Below are the code and all the weights of a small trained network. Each question names an input and a class and asks about switching units off, where a switched-off unit gives its printed mean instead of its output.

import numpy as np


def w(rows, s, z=0):
    codes = np.array(rows[::2]) - 128.0
    scale = np.full(codes.shape[1], s)
    scale[-1] = z or s
    return codes * scale


def norm(h):
    return h / np.sqrt((h * h).mean(-1, keepdims=True) + 1e-5)


def f(y):
    return np.maximum(y, 0)


def log_softmax(a):
    a = a - a.max(-1, keepdims=True)
    return a - np.log(np.exp(a).sum(-1, keepdims=True))


def net(x, mask):
    res = np.array(x, float).reshape(1, 7) / 4 @ E
    u = 0
    for l in range(4):
        y = f(norm(res) @ A[l][:, :-1].T + A[l][:, -1])
        res = res + np.where(mask[u : u + 6], y, B[l][:, -1]) @ B[l][:, :-1]
        u += 6
    return log_softmax(norm(res)[-1] @ U[:, :-1].T + U[:, -1])


A, B = {}, {}
E = w([
[127,126,131,128,130,128],'x0',
[128,126,127,127,128,130],'x1',
[206,99,129,184,58,216],'x2',
[150,213,221,6,92,182],'x3',
[138,165,117,151,192,164],'x4',
[128,126,131,129,129,129],'x5',
[179,108,95,89,155,117],'x6',
],0.018)
A[0] = w([
[73,158,127,108,164,56,8],'L0N1',
[3,189,178,193,86,147,53],'L0N2',
[218,102,62,35,170,98,64],'L0N3',
[122,196,109,155,221,172,10],'L0N4',
[99,67,129,78,29,51,38],'L0N5',
[115,89,105,137,156,94,139],'L0N6',
],0.025,0.012)
B[0] = w([
[133,139,2,81,120,156,224],'L0N1',
[129,6,184,77,125,131,254],'L0N2',
[95,19,184,80,124,164,235],'L0N3',
[210,162,142,164,214,148,193],'L0N4',
[190,166,142,164,230,160,225],'L0N5',
[74,135,172,170,109,112,233],'L0N6',
],0.035,0.0096)
A[1] = w([
[206,144,142,153,35,189,81],'L1N1',
[107,226,208,2,113,130,85],'L1N2',
[191,177,167,122,198,104,28],'L1N3',
[75,190,111,41,187,65,16],'L1N4',
[92,203,191,91,132,116,1],'L1N5',
[150,176,144,114,161,118,55],'L1N6',
],0.029,0.0042)
B[1] = w([
[107,144,29,92,147,195,214],'L1N1',
[82,202,208,69,125,21,246],'L1N2',
[153,149,145,166,123,179,222],'L1N3',
[121,150,4,91,134,158,181],'L1N4',
[170,129,166,92,108,69,147],'L1N5',
[120,84,164,138,142,126,158],'L1N6',
],0.028,0.012)
A[2] = w([
[62,129,85,252,114,22,56],'L2N1',
[32,207,188,181,82,94,85],'L2N2',
[129,180,157,130,101,84,4],'L2N3',
[204,112,105,132,86,53,41],'L2N4',
[156,181,178,166,200,143,52],'L2N5',
[166,126,124,156,10,189,61],'L2N6',
],0.032,0.0038)
B[2] = w([
[126,188,190,59,159,30,229],'L2N1',
[10,228,181,254,143,119,215],'L2N2',
[147,151,155,111,64,83,172],'L2N3',
[67,170,160,149,91,171,129],'L2N4',
[231,117,83,145,105,82,251],'L2N5',
[52,166,113,101,179,157,164],'L2N6',
],0.036,0.011)
A[3] = w([
[131,114,107,155,56,113,25],'L3N1',
[149,127,116,187,33,139,77],'L3N2',
[153,192,195,98,80,202,88],'L3N3',
[131,112,3,66,84,125,109],'L3N4',
[152,140,119,166,90,115,3],'L3N5',
[121,82,186,101,93,145,92],'L3N6',
],0.031,0.0039)
B[3] = w([
[149,154,131,123,135,116,129],'L3N1',
[143,136,129,93,110,179,140],'L3N2',
[154,80,54,171,254,11,195],'L3N3',
[75,225,137,213,40,199,252],'L3N4',
[163,145,186,37,117,213,145],'L3N5',
[99,123,126,188,6,140,216],'L3N6',
],0.022,0.013)
U = w([
[142,155,157,115,99,38,120],'0',
[91,153,33,123,108,187,98],'1',
[241,92,101,172,162,137,87],'2',
[103,8,177,126,95,148,80],'3',
[152,114,133,160,81,140,249],'4',
],0.016,0.012)

Each question gives the input, the list of numbers given to net, and the class t.
The units are the neurons (one row each of A and B). Each row of codes is followed by its name. A weight is (code - 128) times the scale printed after its matrix; where a second scale follows, it is the last column's (A, B and U).
mask holds one flag per neuron, layer by layer. A switched-off neuron (its flag False) gives its mean, the last column of its row in B, instead of its output. The means were averaged over made-up inputs and are rounded, as every weight is.
A unit's drop is (log p(t) with every unit on - log p(t) with that unit switched off) / (log p(t) with every unit on - log p(t) with every unit switched off).
The circuit of an input: a set's keep is (log p(t) with only the set's units on - log p(t) with every unit switched off) / (log p(t) with every unit on - log p(t) with every unit switched off). Starting from the 12 units with the biggest drops (on a tie, the unit counted first), units are removed one at a time, each time the one whose removal leaves the highest keep (on an exact tie, the one counted first), for as long as the keep stays at least 0.8.
circuit, biggest first: the units of the circuit, biggest drop first
unit that matters most: the unit with the biggest drop
k most important neurons: the k neurons with the biggest drops, biggest first
k most important neurons of layer l: the k neurons of layer l with the biggest drops, biggest first
input [-8,0,-1,6,2,7,-8], class 3: unit that matters most -> L0N2
input [-1,-2,6,0,3,6,6], class 1: 4 most important neurons -> (L0N2, L1N2, L0N5, L0N6)
input [-2,-1,0,0,5,-8,-7], class 3: 2 most important neurons of layer 0 -> (L0N2, L0N5)
input [2,-1,8,0,0,-3,-8], class 1: 3 most important neurons -> (L0N3, L2N6, L1N1)
input [-5,2,3,5,7,-1,-8], class 3: 3 most important neurons -> (L0N2, L0N5, L3N6)
input [6,7,-8,-7,-8,-6,-6], class 1: 4 most important neurons -> (L0N1, L1N4, L1N2, L0N5)
input [1,0,5,-4,1,-3,1], class 1: 4 most important neurons -> (L1N2, L1N1, L0N5, L0N2)
input [-8,-2,-5,1,-8,6,-8], class 2: 2 most important neurons -> (L0N5, L0N3)
input [2,0,-2,-5,-5,-8,7], class 3: 2 most important neurons -> (L0N3, L1N2)
input [7,7,-6,1,-1,-4,5], class 4: 2 most important neurons of layer 3 -> (L3N4, L3N3)
input [-2,-4,8,6,-6,0,-5], class 1: 2 most important neurons -> (L1N1, L0N6)
input [6,-3,-2,6,7,4,2], class 2: 3 most important neurons -> (L0N4, L1N3, L0N6)
input [1,-3,8,-1,-8,3,4], class 1: 2 most important neurons -> (L1N1, L0N4)
input [5,1,4,4,-4,-4,-8], class 3: circuit, biggest first -> (L0N2)
input [-3,-3,4,6,5,2,8], class 3: 2 most important neurons of layer 0 -> (L0N3, L0N6)
input [7,-5,5,-3,8,-5,-1], class 2: 2 most important neurons of layer 0 -> (L0N4, L0N1)
input [-5,3,6,7,0,-6,8], class 3: 3 most important neurons of layer 0 -> (L0N3, L0N1, L0N6)
input [-4,8,-6,-6,-8,-7,-1], class 2: 3 most important neurons of layer 1 -> (L1N2, L1N3, L1N1)
input [-3,0,0,0,4,-8,-5], class 3: 2 most important neurons of layer 0 -> (L0N2, L0N5)
input [-3,-5,-6,2,-3,5,-2], class 1: circuit, biggest first -> (L0N1)
